In the rows, 128 means zero.
Each row of numbers stands for one object and depends on some of the facts below. Use the named rows to name the rest.

Some facts about the objects:
Ω: points at; Λ: is of sort
Ω <480> <- <1073>, <1131>, <306>, <611>
Ω <494> <- <1076>, <524>
Ω <1404> <- <1099>, <1522>
Ω <133> <- <1099>, <1543>
Ω <389> <- <1099>
Ω <1088> <- <1099>
Ω <265> <- <1099>
Ω <285> <- <1099>
Ω <722> <- <1123>
Ω <1314> <- <1123>, <713>, <956>
Ω <833> <- <1131>, <165>
Ω <332> <- <1131>, <1173>
Ω <309> <- <1139>
Ω <1544> <- <1151>, <1457>, <262>, <695>
Ω <497> <- <1151>, <1478>
Ω <1556> <- <1172>
Ω <1217> <- <1173>
Ω <254> <- <1211>, <135>
Ω <18> <- <1211>, <891>
Ω <1360> <- <1326>, <1355>, <713>, <723>
Ω <1560> <- <1326>
Ω <1002> <- <1355>
Ω <877> <- <135>
Ω <1500> <- <1394>, <861>
Ω <1517> <- <1420>
Ω <491> <- <1447>
Ω <802> <- <1447>
Ω <1454> <- <1456>
Ω <1449> <- <1457>, <594>
Ω <1220> <- <1457>
Ω <454> <- <1467>
Ω <1375> <- <1478>
Ω <749> <- <1522>, <582>
Ω <1054> <- <1522>
Ω <53> <- <1522>
Ω <617> <- <1543>
Ω <1308> <- <165>, <585>
Ω <350> <- <165>, <828>
Ω <196> <- <191>, <695>
Ω <1029> <- <234>, <610>
Ω <556> <- <262>
Ω <560> <- <324>
Ω <507> <- <39>
Ω <275> <- <39>
Ω <769> <- <407>
Ω <539> <- <407>
Ω <997> <- <436>
Ω <1128> <- <436>
Ω <1505> <- <43>
Ω <1204> <- <43>
Ω <457> <- <461>
Ω <843> <- <477>, <585>, <594>
Ω <1114> <- <477>
Ω <172> <- <524>, <695>
Ω <838> <- <544>
Ω <559> <- <544>
Ω <14> <- <594>, <695>
Ω <411> <- <600>
Ω <1245> <- <611>
Ω <493> <- <611>, <880>
Ω <1281> <- <61>
Ω <284> <- <61>, <689>
Ω <484> <- <61>, <916>
Ω <89> <- <637>
Ω <7> <- <637>
Ω <42> <- <67>
Ω <188> <- <689>
Ω <227> <- <713>, <723>
Ω <1258> <- <713>
Ω <978> <- <723>, <955>
Ω <1135> <- <723>
Ω <235> <- <741>, <791>, <916>
Ω <809> <- <763>, <880>
Ω <295> <- <784>
Ω <693> <- <841>
Ω <30> <- <874>
Ω <1507> <- <880>
Ω <1431> <- <972>
Ω <508> <- <972>
[<1002>, <1076>, <1123>, <1172>, <1173>, <1355>, <1360>, <1478>, <284>, <42>, <43>, <491>, <493>, <507>, <524>, <539>, <695>, <763>, <843>, <872>, <874>, <891>, <89>] Λ plubuk
[<1029>, <1088>, <1114>, <1128>, <1139>, <1449>, <1456>, <14>, <1500>, <1505>, <1544>, <165>, <191>, <196>, <227>, <235>, <254>, <285>, <306>, <407>, <611>, <713>, <723>, <784>, <833>, <884>, <978>] Λ tragrem
[<1054>, <1135>, <1183>, <1308>, <1326>, <1457>, <275>, <30>, <389>, <411>, <461>, <497>, <556>, <559>, <617>, <67>, <689>, <693>, <769>, <791>, <955>] Λ pabin
[<1151>, <1220>, <1454>, <1467>, <234>, <265>, <295>, <332>, <350>, <477>, <480>, <582>, <594>, <610>, <666>, <741>, <861>] Λ bosugu
[<1211>, <1245>, <133>, <135>, <1394>, <1404>, <141>, <1431>, <1507>, <1517>, <1522>, <1543>, <1560>, <172>, <18>, <436>, <508>, <544>, <722>, <749>, <838>, <877>] Λ tufegres

Some objects and their rows:
<234>: [159 113 153 142 158 107 113 139 138 149  84 138  66  86 138 185  96  79
 142 166 124 160  50 120 102 199 184 151 181 150 129 151 183 100 103 131
 120 141]
<1220>: [211  93 167 153 121 139 125 119 119 136 124 163 108  83 166 140 104  88
 120 138 136 146  73  99  60 166 177 138 159 112 147 160 141 111 141 111
 114 163]
<67>: [106 118 105 136 187 156  98 120 125 115  88  91  88 135 153 191 163 172
 155 227 100 148 136 138 123 104 123 175 152 118 143 146 190 103 158 159
 162  63]
<524>: [ 61 145 141 111  89 119 194 116 131  85 119 153 127 100 133 159 133 123
 115 175 167 141 114 141 186 158 127 153 122 184 119  89 147  82 120  97
 176 135]
<763>: [ 61 145 141 111  89 119 195 115 131  86 118 153 126 101 134 159 133 122
 115 175 167 140 115 141 186 158 128 152 121 184 120  88 147  81 120  98
 175 135]
<407>: [156 146  97 140 172  54 116 160 180 159  50 122 117 101 119 154 165  90
 115 153 118 121  93 156 155 144 114 171 102 175 130 115 106 184 112  56
  86 104]
<1128>: [188 134  99 147 160  83 138 145 146 168 119 135 134  92 149 124 177  83
  96 128 102 118 114 148 115 125 105 169 107 152 151 124  75 193 133  50
  82 125]
<14>: [208 135  92 150 139 101 149 124 143 166 123 140 145 100 137 116 160  96
  97 135 134 130 132 134 106 117 105 176 107 149 125 163  75 181 143  63
 114 110]
<254>: [202 123 106 151 145 101 137 142 150 158 126 132 132  95 142 107 151 100
  97 132 109 133 126 152 119 104 103 175 104 156 125 168  76 193 149  59
 106 107]
<306>: [175 149  88 151 155  78 139 125 176 161  70 133 117 108 104 148 150 108
 119 163 168 135 124 143 141 129 115 181 111 175 106 172  97 166 129  77
 132  91]
<18>: [154 163 189 130 136 158  96 113 110 129 156 103 140 160 157 165 133 143
  57 102 125 151 133 162 113 112 141  99 114 127 122 135  89 154  91 123
  61 119]
<508>: [169 185 146 121 122 168 135  79  76 165 191  96 159 165 154 176 133 128
  50 117 155 163 145 129  82 148 141 119 152 115  93 150 104 132  62 153
 100 102]
<1517>: [181 149 154  86 135 172  98 152  40 136 175  96 139 168 127 216  94 108
  71  54  91 168 126 187 114 146 131 105 132 166  51 160  94 158 110 137
  76 131]
<133>: [154 179 170 132 137 165 112  96 106 143 180 111 148 149 153 169 145 141
  68 103 148 158 150 152  95 119 145 106 124 122 123 137  87 142  87 139
  63 129]
<457>: [ 94 166 109 151 152 150 122 126 104 155 180 129 120 102 174 146 157  75
 118 154  76 165 110 144 112 157 137 166 122  98 176 139 130 128 104 119
 100 129]
<262>: [100 156 115 156 124 124 116 119 128 112  90 132 109 131 122 181 121 118
 126 170 159 142  98 136 143 155 147 154 116 113 126 165 123 120 122 103
 126 113]
<1314>: [136 138 119 153 110 154 120 129  97 114 149 137 133 115 153 146 123 107
 113 133 114 146 111 139 114 136 137 151 109  96 135 165 104 138 144  96
 106 131]
<1447>: [108 144 133 132 139 128 101 123 108 134  59 121 112 178 149 171 111  77
  91 189 102 141  64 141 158 178 129 161 111 122 135 177 155 123 107  95
 180  68]

Which object is each row?
No name comes twice in this set of rows, the named rows included.
[109 167  87 150 116 135 143 102 101 139 124 117 116 132 123 184 111 109
 119 179 161 159 106 120 127 176 144 174 151 107  98 185 142 109  98 130
 156  90] -> <972>
[120 131  94 114 131 138 107 175  64 110 108 117  93 135  96 223  72  88
 140 117  98 163  87 179 158 174 136 160 132 160  55 196 132 136 147 114
 135 120] -> <1420>
[103 118 162  87  89 145 191 117  78 113 142 148 155 139 195 119 135  69
  57 168  76 136  90 137 167 169 101 155 110 166 147  92 153  98 120  76
 213 109] -> <491>
[250 140  76 124 102 120 116 146 158 173  97 128 217 102 144  77 138  89
  96 136 110 158 119 112 114 132 102 188  68 130  77 155 130 175 127  81
 106  61] -> <1505>
[192 140  91 147 152  93 142 133 158 167 102 133 129 102 123 129 150  98
 110 148 137 139 127 145 126 122 109 181 108 166 111 171  92 175 134  75
 124  97] -> <884>
[141  98 106 118 162 136  87 157  85 100  88  96 137 125 185 190 195 146
 129 170  56  95 103 125  93 124 116 142 131  81 173  49 152 136 169  98
  74 119] -> <769>
[171 148 102 129  72 166  92 141 110 124 115 127 207 124 161 110 108  99
 104 143 101 165  94 107 118 159 133 159  75  69  97 150 157 129 122 108
 102  81] -> <1204>
[112 142 125 152 129 129 115 139  99 119 135 133 125 115 166 157 149  92
 104 135  94 126  89 143 117 152 137 142 113  91 172 118 102 146 128  76
  79 147] -> <997>
[ 85 114 158  96 100 140 196 138  71  97 178 147 123 105 176 140 135  85
  84 140  77 137 106 164 166 151 108 149 127 183 144  88 127 111 137  76
 173 152] -> <89>
[206  99 162 159 127 147 129 119 120 140 149 162 101  69 165 135 107  91
 131 136 132 159  85 104  58 159 180 143 163 116 147 166 141 110 141 122
 106 168] -> <265>

The same objects again, as new rows of numbers:
Named rows:
<1360>: [121 162 151  97  92 133 164 162 117 187 107  38 142 148 154 177  93 121
 100 129 126  82 138  95  78  84 146 143 167 195 148  82 144  74 122 112
 128 162 105 101 128 136 164 201 170 156  86 157 199 112 118 177]
<350>: [183 130 130 154 101 127  65 137 159 116 158  61 200 138 114 136 107 165
 171 179  84 139 104 199 106  80 101 107 111 113 101 105 143 101 182 115
 104 120 138 186 182  73 125 167 149 153 108 147 208 140 147 128]
<461>: [121  97 123 143 103 183 106 102  72 168 150 121 101 149  58 159 110 127
 157 125 130 140 142 131 116 122 136 178 112 136 135 138 100 133  97  98
 101  86 150 153 152 114 154  64 158 138 105 107 120  69 150 127]
<18>: [158 118 205 137 107 146 192 129 116 164 115 133 174  98 133 129 127 201
 147 171 163  90 165  94 140  95 113 125 172 148  72  87 134 134 150 110
 116 122 108  72 130 153  82  63  62 141 139 132 129 162 205 101]
<1355>: [111 166 135 135  93 121 155 182  92 168 135  52 148 120 133 142  89  78
  96 116 115 111 137 107  78 117 136 155 154 177 161  88 127  91  96 124
 142 144  97  97  87 148 175 175 156 172  96 166 198 109 122 166]
<560>: [144 107 150 120  82 128 108  97 113 168 118  99 165 125 124 151 153 129
 130 120 130 117 141 119 106  99 116 122 138 119 129 120 103 129 142  80
 103 116 124 129 157 143 124 135 153 143 122 173 147 129 148 137]
<1173>: [123 134 136 130 113 103 118 157 101 155 115  46 154 118 144 138 102  92
 123 135  95 164 128 106  84 144 137 155 138 164 170  83 110  94 114 117
 136 149  79 106  69 130 169 158 148 185  54 137 196 129 137 141]
<1258>: [144 124 159 106  75 159 138 131 116 164 143 104 169 129 116 143 144 122
 109 130 135 102 146 116  96  78 122 120 136 144 124 113 125 140 130  94
 119 113 141 125 176 157 145 157 164 136 144 193 166 107 131 160]
<454>: [145 109 149 121  82 128 107  97 114 168 119 100 165 126 124 150 153 129
 130 120 130 116 141 120 105  99 116 123 139 119 129 120 104 130 143  80
 104 115 123 129 157 143 125 135 153 144 122 172 145 128 149 135]
<1314>: [148 122 161  97  75 156 138 121 121 170 133 101 167 136 124 153 146 134
 112 133 138  96 145 115  97  72 123 118 142 146 122 112 127 135 139  89
 114 118 141 127 184 152 139 160 167 133 139 188 164 111 133 160]
<955>: [122 110 131 129  98 206 130 127  72 166 170 125 106 156  53 155 103 121
 141 132 134 130 146 129 111 105 140 177 112 155 130 131 117 140  88 110
 111  85 162 149 166 125 171  80 167 133 123 121 134  54 135 144]
<617>: [129  87 141 110 118 178 112  86  67 173 130 133 105 192  77 173  93 155
 151 123 147 133 138 131 130 102 122 180 109 138 124 147 106 137 125  94
 101 112 137 157 156  99 151  74 166 114  83 107 101  73 132 134]
<841>: [138 112 141 139  81 125 106 110 101 156 136 108 169 110 112 131 149 106
 125 115 124 130 139 125 103 115 111 129 131 112 134 123  96 138 127  86
 113 107 120 125 137 152 132 125 148 151 128 180 149 124 148 133]
<234>: [153 149 112 200  85 107  65 145 135 120 181  82 183 105  96 135 100 128
 144 143  89 117 100 204 107  84  99 119 116  95 104 131 126  89 160  97
 112 111 146 167 145 104 125 130 124 160 133 174 178 136 138 125]
<196>: [183 169 129 104 110 153 144  68 146 155  92 159 164 175  94 161 171  89
 145 106 157 143 141 110 119 141 117  81 165 117 131 160 127  70 143 122
 105 126 134 136 190 157 121 220 108 151 117 164  21 135 126 135]
<275>: [123  93 128 126 100 185 107  84  87 180 132 110  98 164  69 183 115 151
 162 129 136 127 142 126 113 108 140 173 120 140 132 136 108 122 112  87
  89  94 151 157 170 109 144  72 163 130  98  99 121  73 150 129]
<7>: [142 110 146 123  78 125 106  95 116 168 119  99 166 124 122 155 155 130
 130 118 131 115 140 121 100 102 117 124 139 116 131 123 103 127 142  76
 103 115 123 128 158 144 121 133 151 143 121 171 150 128 151 136]
<53>: [148 100 161 105  96 119 113  96  91 161 114 126 175 159 132 145 129 136
 117 112 144 122 135 128 115  95  95 134 127 111 123 134 102 146 156  82
 117 136 105 131 141 132 126 134 155 123 102 181 128 129 129 142]

Rows to name:
No name comes twice in this set of rows, the named rows included.
[184 163 128  99 114 153 146  66 151 158  82 153 159 185  97 164 166  93
 152 102 159 138 145 105 126 133 123  72 171 118 128 160 127  62 144 126
 103 128 137 138 193 149 118 232 107 148 125 164   4 141 125 134] -> <1544>
[164 100 138 129  95 143 111 120 101 137 132  93 192 126 109 101 141 102
 159 130 118 163 152 127 101 139 104 121 122 110 145 102 104 161 117 128
 116  96 105 144 144 121 136 164 164 155 136 163 179 126 161 132] -> <585>
[157 133 103 200  99 108  62 160 132 119 173  79 174 118  89 116  77 100
 165 116  93 120 117 191 140  74 106  96 126  91 108 132 116  83 140 130
 119 101 152 168 121  87 131 167 114 163 178 182 119 146 131 120] -> <1151>
[175 202 147  91  89 182 179 100 147 152 134 170 177 166  92 165 180  99
  97 137 159 126 130 119  84 126 118  99 154 151 120 153 156  87 146 109
 119 130 153 128 225 190 143 205 126 143 104 185  87 102 110 164] -> <227>
[170 112 146 136 110 124  44 140 174 116 165  73 184 130 124 153 115 173
 153 190  72 154  93 187 122  54 126 102 105 129  97 113 135  88 193  90
 113 133 163 171 161  91 141 142 126 160  90 153 166 148 126 120] -> <480>
[139  84 164  99  95 128  87 103 129 162 124 108 152 123 132 160 159 133
 121 135 115 141 133 108 122  77 140 114 130 134 128 123  97 122 151  66
 114 124 145 118 136 154 144 122 134 152 105 174 110 136 130 128] -> <809>
[153  94 159 103  94 137  99 103 123 153 124  96 174 127 128 140 158 136
 136 144 115 150 138 120 105 105 121 121 125 128 132 110 107 141 146  87
 111 119 123 134 158 139 136 136 155 148 103 164 159 130 147 132] -> <1217>
[144  99 129 142  92 127 106 124  98 153 129 103 161 122 105 114 128  80
 148  89 127 133 157 115 131 107 118 108 141 104 140 124  88 133 107 115
 119  99 125 126 117 136 135 159 139 156 170 186  99 135 142 129] -> <262>
[175 177 121 129 106 148 144  87 129 140 118 170 170 155  81 138 169  63
 135 103 149 160 138 120 114 162 111  92 155 111 135 164 119  81 127 127
 117 115 131 132 168 168 132 201 104 160 121 175  30 129 125 132] -> <191>
[158 122 200 142 106 146 190 134 114 158 118 133 177  93 130 126 124 193
 148 162 161  95 165  95 137  99 113 128 168 144  75  89 133 137 145 112
 121 118 108  72 124 155  88  61  61 141 140 132 131 159 204 101] -> <877>
[192 176 131 116 111 162 141  94 132 116 136 165 203 146  81 116 187  77
 137 150 129 211 127 135  83 198 102 110 124 118 143 143 132 116 134 133
 122 114 116 145 183 166 144 186 123 168  74 153 110 118 141 130] -> <165>
[153  78 137 100 118 205 110  90  96 162 123  93 119 184  74 159 112 163
 194 156 128 164 150 125 114 122 137 164 109 149 136 110 121 143 114 123
  90  92 137 177 191  76 149 108 184 131  91  79 156  76 161 128] -> <1308>
[145 130 135 105 116 113 133 131 117 177  67  16 153 162 156 157  89 123
 161 121 118 126 148  95  94 125 133 130 166 163 164  71 125  78 124 138
 112 155  69 125 112  89 139 221 172 164  78 119 186 139 150 148] -> <843>

Now the same objects, written a new way:
Named rows:
<507>: [120  95 203 122 110 126 151 110 139  72 180 182  99 147 112 115 152 155
 138 127 136 110  89 146 168 192 160 145 128 127 124 168 150]
<497>: [132 100  65 160 101 132 169 133 156 164 194  92 104  92  93 140  89  98
 145 121 104 112  88 134  87  75 143 147 133 121 150 106  89]
<877>: [132  72 164 153 117  88 161 158 157 115  87  96 135  99 140 134 123 118
 110 115 116 139 158 118 119 182 106 144  93  99 129 137 175]
<884>: [140 127 175 110 135 154 127 142 126 152 106 173 185 115 153 130  84 187
 126 162 118 110 142  99 145 110 114 152 102 138 126 114 100]
<1220>: [149  98  89 153 138 166 133  70 140 104 147 136 143  91 101 126 119  89
 138 108  80 172 113 118  41 123 127 148 162 105 128 102 159]
<196>: [149  80 130 121 136 160 122 147 149 136 188 159 181 171 125 131  74 170
 129 150  94 134 109  89 125  89 124 155 133 135 127  83  86]
<1123>: [130 110 158  78 134 140 132 142 134  67 129 195  90 138 103 116 174 145
 119 153 110  94  91 159 175 176 107 107 127 145 142 150 160]
<494>: [136 111  44 155 120 121  76 130 133 128 209  84  84 215 129 122  92  91
 144 117 170 174 117 105 157  91 129 136 155 130 118 102 108]
<1183>: [116 146 109 152 102 126 170 128 136 185 132 101 107  81 100 140 125 127
 140 128 123  97  99 148 109  86 132 119 101 126 147 144  95]
<1211>: [131  80 194 124 120  87 149 159 150 136  53 120 110  83 138 135 157 132
 100 111 107 124 160 115 118 153  98 144  97 100 127 145 175]
<1073>: [135 176 119 113 127  97  72 120 122 177 173 115  86 183 139 132 148 104
  93 114 174 174 155 137  92  98 157  92 141 148 114 101 124]
<1002>: [132  93 112  95 129 145 151 135 144  66 172 176  97 195 104 115 159 132
 128 165 119 103  89 159 179 194 128 103 120 133 145 141 159]
<493>: [130 158 204 115 117 100 141  93 160  70 191 192 115 209  99 133 147 155
  95 127 141 137  87 150  81 178 183 132 131 130 119 133 164]
<389>: [100 164 144 159 110 133 170 121 101 120 119  74 113  81  94 144  87 105
 136 129  91  97  97 130 150 106 144 127  99 130 140 146 103]
<407>: [137 135 190  94 136 153 111 142 121 175  80 188 179  90 154 128  97 189
 127 154 119 100 144  98 146  94 105 150 104 145 125 130  97]
<594>: [149 126 138 109 143 166 121  90 122 145 112 166 113  79 102 126 162  85
 119 104  79 164 128 127  36 108 107 148 161 119 123 107 155]
<53>: [104 165 110 154 146 121  80 119  88  91 145  74  87 181 135 140  93  99
 137 123 151 159 144  99 186 138 127 108 139 138 116 134 126]
<891>: [140  88 221 113 101 106 155 138 131  74 146 194  82 115 112 132 166 177
  98 124 110 132  90 121 170 191 110 133 105 117 122 159 173]

Name these rows:
No name comes twice in this set of rows, the named rows included.
[143  94 159 154 127 160 170 151 109 107  61 145 194 171 168 134  88 184
 133 155 167 105 122  97 129 126 140 152 132 136 125  80  93] -> <235>
[123 159 161 160 160 165 139  55  92  74  55  86 166  82 106 142 111 110
 135 114  79 152 138 104 101 179 130 121 158 106 123 145 169] -> <265>
[114 148 125 131 156  87 129 150 166 103  86 110 192 125 116 135 131 105
 103 113 141 124 144 143  32 119 171 143 127 100 125 118 171] -> <1507>
[130  67  69 136 151  90 138 159 163  99 157  87 171 121 107 123 103  73
 137 108 101 125 117 129  89 114 132 155 150 101 131 109 156] -> <172>
[132 153  20 106 142 132  72 143 112 106 133  97  84 186 143 118 151 102
 132 152 171 143 156 149 177 105  99  59 136 144 133 110 126] -> <956>
[138 176 130  93 128 100  74 130 111 194 176 117  85 156 140 129 160  91
  87 111 161 173 159 142 102 101 144 106 140 152 114 102 112] -> <1131>
[150 138 143 112 140 166 137  89 115 156 118 158 122  81 108 124 163  84
 114 104  79 165 143 139  39 143 114 147 160 117 121 114 152] -> <477>
[149 106 153 100 133 161 148 151 130 176 194 154 182 142 142 126  77 154
 109 148  90 137 137 110 133 133 131 155 109 142 122  86  77] -> <1114>
[134  86  79 107 130 151 157 133 150  65 190 162 107 219 104 113 145 125
 130 173 121 108  90 159 178 199 139  97 115 124 150 133 159] -> <1360>
[127  77 201 149 109 132 175 138 115  66 101 167 101 187 157 126 168 151
 135 118 174 100  85 143 156 189 168 144 153 135 123 120 149] -> <284>
[143 130 155 156 135 164 167  88  96  94  19 154 153  80 162 133 173 138
 136 105 108 128 129 123  36 128 115 117 160 113 126 104 167] -> <741>
[144 174 203  80 146 121  97 140 144 177  92 198 186 115 135 140 106 188
  81 145 110 120 146 108  48  83 142 149 107 151 119  89 115] -> <611>
[125 166 180 145 159 165 123  60  92  83  37 106 147  76 107 142 144 120
 130 109  79 141 142 107  90 154 111 121 159 112 122 150 170] -> <582>
[101 173 169 110 155 115  66 133  84 107  77  79  82 107 128 142 142 109
 124 114 130 136 148  95 185  94 101 108 148 154 115 146 132] -> <1099>
[132  69 157 157 116  88 164 157 157 111 101  92 140 104 141 134 113 119
 111 117 117 144 157 118 122 185 110 145  91  98 129 136 173] -> <18>

